Here is a tiny trained network, its code and every weight. The questions are about switching its units off for an input and a class, where a switched-off unit gives its printed mean instead of its output.

import numpy as np


def w(rows, s, z=0):
    codes = np.array(rows[::2]) - 128.0
    scale = np.full(codes.shape[1], s)
    scale[-1] = z or s
    return codes * scale


def norm(h):
    return h / np.sqrt((h * h).mean(-1, keepdims=True) + 1e-5)


def f(y):
    return y / 2 * (1 + np.tanh(0.7978845608 * (y + 0.044715 * y**3)))


def log_softmax(a):
    a = a - a.max(-1, keepdims=True)
    return a - np.log(np.exp(a).sum(-1, keepdims=True))


def net(x, mask):
    res = np.array(x, float).reshape(1, 4) / 4 @ E
    u = 0
    for l in range(4):
        y = f(norm(res) @ A[l][:, :-1].T + A[l][:, -1])
        res = res + np.where(mask[u : u + 3], y, B[l][:, -1]) @ B[l][:, :-1]
        u += 3
    return log_softmax(norm(res)[-1] @ U[:, :-1].T + U[:, -1])


A, B = {}, {}
E = w([
[76,210,181],'x0',
[178,103,147],'x1',
[97,176,2],'x2',
[176,199,123],'x3',
],0.0047)
A[0] = w([
[126,94,82,83],'L0N1',
[164,159,188,153],'L0N2',
[78,126,248,253],'L0N3',
],0.015,0.0027)
B[0] = w([
[160,194,193,160],'L0N1',
[188,199,105,186],'L0N2',
[254,237,13,254],'L0N3',
],0.0074,0.0072)
A[1] = w([
[178,41,205,119],'L1N1',
[166,109,134,247],'L1N2',
[254,235,126,151],'L1N3',
],0.0092,0.0013)
B[1] = w([
[254,80,233,136],'L1N1',
[126,51,131,143],'L1N2',
[171,156,32,248],'L1N3',
],0.0091,0.012)
A[2] = w([
[39,126,59,254],'L2N1',
[207,31,255,160],'L2N2',
[193,74,100,56],'L2N3',
],0.0074,0.00098)
B[2] = w([
[254,203,157,254],'L2N1',
[158,226,166,200],'L2N2',
[183,42,119,223],'L2N3',
],0.0079,0.0021)
A[3] = w([
[87,113,154,2],'L3N1',
[97,123,12,218],'L3N2',
[170,213,32,243],'L3N3',
],0.011,0.0035)
B[3] = w([
[125,117,7,121],'L3N1',
[111,46,149,184],'L3N2',
[84,130,152,255],'L3N3',
],0.014,0.018)
U = w([
[159,179,47,130],'0',
[186,76,156,66],'1',
[142,150,141,1],'2',
[217,104,254,158],'3',
[32,142,245,186],'4',
[166,148,70,182],'5',
[59,43,112,162],'6',
[173,51,120,79],'7',
],0.015,0.0083)

Each question gives the input, the list of numbers given to net, and the class t.
The units are the neurons (one row each of A and B). Each row of codes is followed by its name. A weight is (code - 128) times the scale printed after its matrix; where a second scale follows, it is the last column's (A, B and U).
mask holds one flag per neuron, layer by layer. A switched-off neuron (its flag False) gives its mean, the last column of its row in B, instead of its output. The means were averaged over made-up inputs and are rounded, as every weight is.
A unit's drop is (log p(t) with every unit on - log p(t) with that unit switched off) / (log p(t) with every unit on - log p(t) with every unit switched off).
The circuit of an input: a set's keep is (log p(t) with only the set's units on - log p(t) with every unit switched off) / (log p(t) with every unit on - log p(t) with every unit switched off). Starting from all 12 units, units are removed one at a time, each time the one whose removal leaves the highest keep (on an exact tie, the one counted first), for as long as the keep stays at least 0.8.
circuit, biggest first: the units of the circuit, biggest drop first
most important unit: the unit with the biggest drop
k most important neurons: the k neurons with the biggest drops, biggest first
drop when u is switched off: that unit's drop, to one decimal
input [-8,1,2,2], class 1: most important unit => L0N3
input [-2,8,5,7], class 6: 2 most important neurons => [L0N3; L3N2]
input [0,-8,4,8], class 4: circuit, biggest first => [L0N3; L0N2]
input [-1,-2,7,-5], class 4: circuit, biggest first => [L0N3; L1N3]
input [-7,0,4,-1], class 6: 2 most important neurons => [L0N3; L0N1]
input [-4,-2,-1,-4], class 3: circuit, biggest first => [L0N3; L1N1]
input [-3,-1,0,-4], class 3: 2 most important neurons => [L0N3; L1N1]
input [-1,2,0,6], class 6: circuit, biggest first => [L0N3; L0N1]
input [0,2,2,-4], class 3: 4 most important neurons => [L0N3; L0N2; L3N3; L1N1]
input [-8,-5,0,-2], class 3: 2 most important neurons => [L0N3; L0N2]
input [-7,5,2,-1], class 3: 3 most important neurons => [L0N3; L0N2; L1N1]
input [-4,3,5,-8], class 3: 3 most important neurons => [L0N3; L1N3; L0N2]
input [1,-7,8,-5], class 4: 3 most important neurons => [L0N3; L1N3; L2N1]
input [-2,-6,0,4], class 4: 2 most important neurons => [L0N3; L0N2]
input [-6,6,8,-7], class 6: most important unit => L1N1
input [-5,-4,3,3], class 6: 2 most important neurons => [L0N3; L0N1]
input [-4,-2,2,2], class 6: 2 most important neurons => [L0N3; L3N2]
input [0,5,-4,-8], class 0: 2 most important neurons => [L0N3; L1N3]
input [3,1,-2,-5], class 0: drop when L0N3 is switched off => 1.3
input [-7,4,-8,6], class 5: circuit, biggest first => [L1N3]
input [-4,7,4,-7], class 3: drop when L0N3 is switched off => 1.0
input [-1,-3,5,2], class 4: drop when L0N3 is switched off => 0.7
input [4,7,5,-1], class 4: drop when L0N3 is switched off => 0.7
